Below is a small trained network, with its code and all its weights. Each question gives an input and a target symbol and asks what happens when units are switched off, that is, made to give their printed mean instead of their output.

import numpy as np


def w(rows, s, z=0):
    codes = np.array(rows[::2]) - 128.0
    scale = np.full(codes.shape[1], s)
    scale[-1] = z or s
    return codes * scale


def f(y):
    return np.maximum(y, 0)


def softmax(a):
    e = np.exp(a - a.max(-1, keepdims=True))
    return e / e.sum(-1, keepdims=True)


def log_softmax(a):
    a = a - a.max(-1, keepdims=True)
    return a - np.log(np.exp(a).sum(-1, keepdims=True))


def net(x, mask):
    ids = ['αδζθμσψ'.index(c) for c in x.split()]
    T = len(ids)
    res = E[ids] + P[:T]
    u = 0
    for l in range(3):
        q, k, v = (res @ M[l].T for M in (Q, K, V))
        z = softmax(np.where(np.tri(T) > 0, q @ k.T / 2**0.5, -1e9)) @ v
        res = res + np.where(mask[u], z, O[l][:, -1]) @ O[l][:, :-1]
        u += 1
        y = f(res @ A[l][:, :-1].T + A[l][:, -1])
        res = res + np.where(mask[u : u + 4], y, B[l][:, -1]) @ B[l][:, :-1]
        u += 4
    return log_softmax(res[-1] @ U[:, :-1].T + U[:, -1])


Q, K, V, O, A, B = {}, {}, {}, {}, {}, {}
E = w([
[124,116,162,99,76,139,118,100],'α',
[113,63,144,218,174,117,160,172],'δ',
[186,63,131,170,111,171,107,114],'ζ',
[160,78,208,140,147,164,45,185],'θ',
[93,204,118,109,254,138,117,130],'μ',
[160,149,145,89,141,88,52,152],'σ',
[177,78,167,158,152,57,101,62],'ψ',
],0.024)
P = w([
[237,122,217,87,35,219,158,207],'0',
[148,160,254,146,36,191,193,186],'1',
[114,151,216,159,57,202,167,180],'2',
[94,157,206,181,61,209,145,171],'3',
[98,145,202,181,73,212,134,169],'4',
[114,142,182,179,73,219,121,165],'5',
[102,135,193,167,75,216,90,153],'6',
[114,138,194,179,82,222,91,146],'7',
],0.0057)
Q[0] = w([
[53,177,89,113,93,1,215,175],'L0H1',
[213,143,37,124,111,205,93,46],'L0H1',
],0.0058)
K[0] = w([
[94,115,180,112,104,238,130,255],'L0H1',
[190,31,245,110,136,242,181,36],'L0H1',
],0.0066)
V[0] = w([
[110,176,103,134,63,237,171,254],'L0H1',
[96,73,104,117,117,89,194,137],'L0H1',
],0.006)
O[0] = w([
[116,130,183,3,161,102,185,122,130],'L0H1',
[142,105,67,111,137,90,125,186,2],'L0H1',
],0.011,0.0024)
A[0] = w([
[73,90,142,191,90,173,175,125,21],'L0N1',
[209,187,77,110,111,119,193,160,4],'L0N2',
[88,143,197,74,196,108,57,151,83],'L0N3',
[109,130,152,1,142,186,198,107,59],'L0N4',
],0.0067,0.0012)
B[0] = w([
[188,51,101,132,174,230,65,89,250],'L0N1',
[164,143,101,248,45,49,21,124,128],'L0N2',
[236,167,78,15,106,83,254,181,255],'L0N3',
[119,37,152,147,181,128,189,174,249],'L0N4',
],0.0077,0.0046)
Q[1] = w([
[185,59,152,140,198,245,104,192],'L1H1',
[237,79,244,2,142,107,131,91],'L1H1',
],0.0055)
K[1] = w([
[196,185,162,180,145,7,171,6],'L1H1',
[84,253,47,67,144,196,132,117],'L1H1',
],0.0051)
V[1] = w([
[102,110,157,110,98,205,142,211],'L1H1',
[180,134,208,106,142,129,93,254],'L1H1',
],0.0055)
O[1] = w([
[65,107,185,131,15,161,147,249,170],'L1H1',
[149,60,254,187,138,123,203,217,254],'L1H1',
],0.0086,0.0084)
A[1] = w([
[95,166,206,130,104,76,63,174,159],'L1N1',
[186,115,140,229,148,127,171,62,251],'L1N2',
[129,113,196,105,73,95,155,100,91],'L1N3',
[113,123,125,156,107,253,160,94,194],'L1N4',
],0.007,0.0018)
B[1] = w([
[183,141,9,144,132,121,143,246,205],'L1N1',
[163,1,171,67,124,133,72,131,255],'L1N2',
[30,175,65,49,191,128,94,209,254],'L1N3',
[214,150,65,15,130,139,235,177,254],'L1N4',
],0.0079,0.0086)
Q[2] = w([
[222,83,235,113,124,151,151,254],'L2H1',
[145,115,94,118,107,96,64,118],'L2H1',
],0.0091)
K[2] = w([
[127,195,100,154,161,9,35,2],'L2H1',
[129,208,159,171,102,128,134,166],'L2H1',
],0.0057)
V[2] = w([
[68,6,115,107,253,212,187,96],'L2H1',
[71,73,125,125,32,163,64,151],'L2H1',
],0.0047)
O[2] = w([
[100,139,239,183,146,112,124,101,254],'L2H1',
[97,232,139,53,95,7,163,128,86],'L2H1',
],0.011,0.0064)
A[2] = w([
[172,97,33,72,128,174,165,120,142],'L2N1',
[30,217,180,90,212,161,185,89,189],'L2N2',
[147,11,72,38,175,185,226,57,4],'L2N3',
[187,61,137,172,180,254,23,87,137],'L2N4',
],0.0049,0.0023)
B[2] = w([
[131,89,120,210,147,119,167,115,182],'L2N1',
[44,59,19,147,1,192,112,134,163],'L2N2',
[177,235,82,136,140,77,105,233,216],'L2N3',
[11,182,121,28,72,102,83,86,247],'L2N4',
],0.0079,0.014)
U = w([
[241,156,190,77,62,194,225,79,150],'α',
[173,64,45,130,123,127,127,176,131],'δ',
[74,133,100,106,50,87,216,132,153],'ζ',
[89,181,150,114,191,231,87,148,162],'θ',
[95,126,124,44,255,63,169,124,109],'μ',
[128,230,176,147,118,81,98,204,3],'σ',
[124,31,136,202,104,74,136,139,197],'ψ',
],0.006,0.0052)

Each question gives the input, a string of symbols that net reads in full, and the target symbol t.
The units are the heads (2 rows each of Q, K, V and O) and the neurons (one row each of A and B). Each row of codes is followed by its name. A weight is (code - 128) times the scale printed after its matrix; where a second scale follows, it is the last column's (O, A, B and U).
mask holds one flag per unit, layer by layer, with each layer's heads first. A switched-off unit (its flag False) gives its mean, the last column of its rows in O or B, instead of its output. The means were averaged over made-up inputs and are rounded, as every weight is.
A unit's drop is (log p(t) with every unit on - log p(t) with that unit switched off) / (log p(t) with every unit on - log p(t) with every unit switched off).
The circuit of an input: a set's keep is (log p(t) with only the set's units on - log p(t) with every unit switched off) / (log p(t) with every unit on - log p(t) with every unit switched off). Starting from the 12 units with the biggest drops (on a tie, the unit counted first), units are removed one at a time, each time the one whose removal leaves the highest keep (on an exact tie, the one counted first), for as long as the keep stays at least 0.8.
units of the circuit, in order: the units of the circuit, biggest drop first
top k neurons: the k neurons with the biggest drops, biggest first
top k neurons in layer l: the k neurons of layer l with the biggest drops, biggest first
input δ α θ α δ ζ α α, target ζ: units of the circuit, in order : L2H1; L1H1
input ζ ζ θ θ, target σ: units of the circuit, in order : L2H1; L1N1; L1N2
input α α θ, target σ: top neuron : L0N4
input θ α α ζ α σ δ, target δ: top 2 neurons : L1N4; L2N3
input ψ α θ σ μ α α μ, target ζ: units of the circuit, in order : L2N2; L1N2; L2H1; L0H1
input α α ψ α μ, target ζ: top 2 neurons in layer 0 : L0N3; L0N1
input μ σ δ, target δ: units of the circuit, in order : L2H1; L1N2; L0N1
input α μ δ σ θ ζ ψ σ, target σ: units of the circuit, in order : L1N2; L2H1; L0H1; L0N3
input σ ζ σ, target δ: top 2 neurons : L1N1; L2N4
input α α δ α μ ζ μ ζ, target θ: top 2 neurons : L2N4; L0N3
input δ δ μ ζ δ, target θ: top 4 neurons : L2N4; L1N4; L0N3; L0N1
input δ δ δ α μ ζ α α, target θ: top 2 neurons : L1N4; L0N3
input δ μ σ δ δ δ α, target δ: top 4 neurons : L0N4; L2N4; L0N3; L1N1
input δ μ μ ψ ζ σ ψ, target δ: top 2 neurons in layer 0 : L0N4; L0N1
input ψ σ ζ δ, target μ: top neuron in layer 1 : L1N2
input μ ζ ζ, target θ: top 3 neurons : L2N4; L0N3; L1N4
input α ζ σ ψ μ ψ, target θ: top 2 neurons : L2N4; L1N2
input μ θ θ μ ζ α, target θ: top 2 neurons in layer 1 : L1N4; L1N3
input ζ ζ ζ ζ α σ ζ θ, target δ: top 3 neurons in layer 1 : L1N4; L1N1; L1N2
input σ θ δ α θ, target δ: top 2 neurons in layer 1 : L1N1; L1N2
input α α θ α μ σ δ α, target δ: top 3 neurons in layer 0 : L0N4; L0N3; L0N1
input ζ α ψ α α ζ σ ψ, target δ: top 2 neurons in layer 0 : L0N1; L0N4
input δ σ α ζ α σ ψ σ, target σ: top 2 neurons in layer 0 : L0N1; L0N3
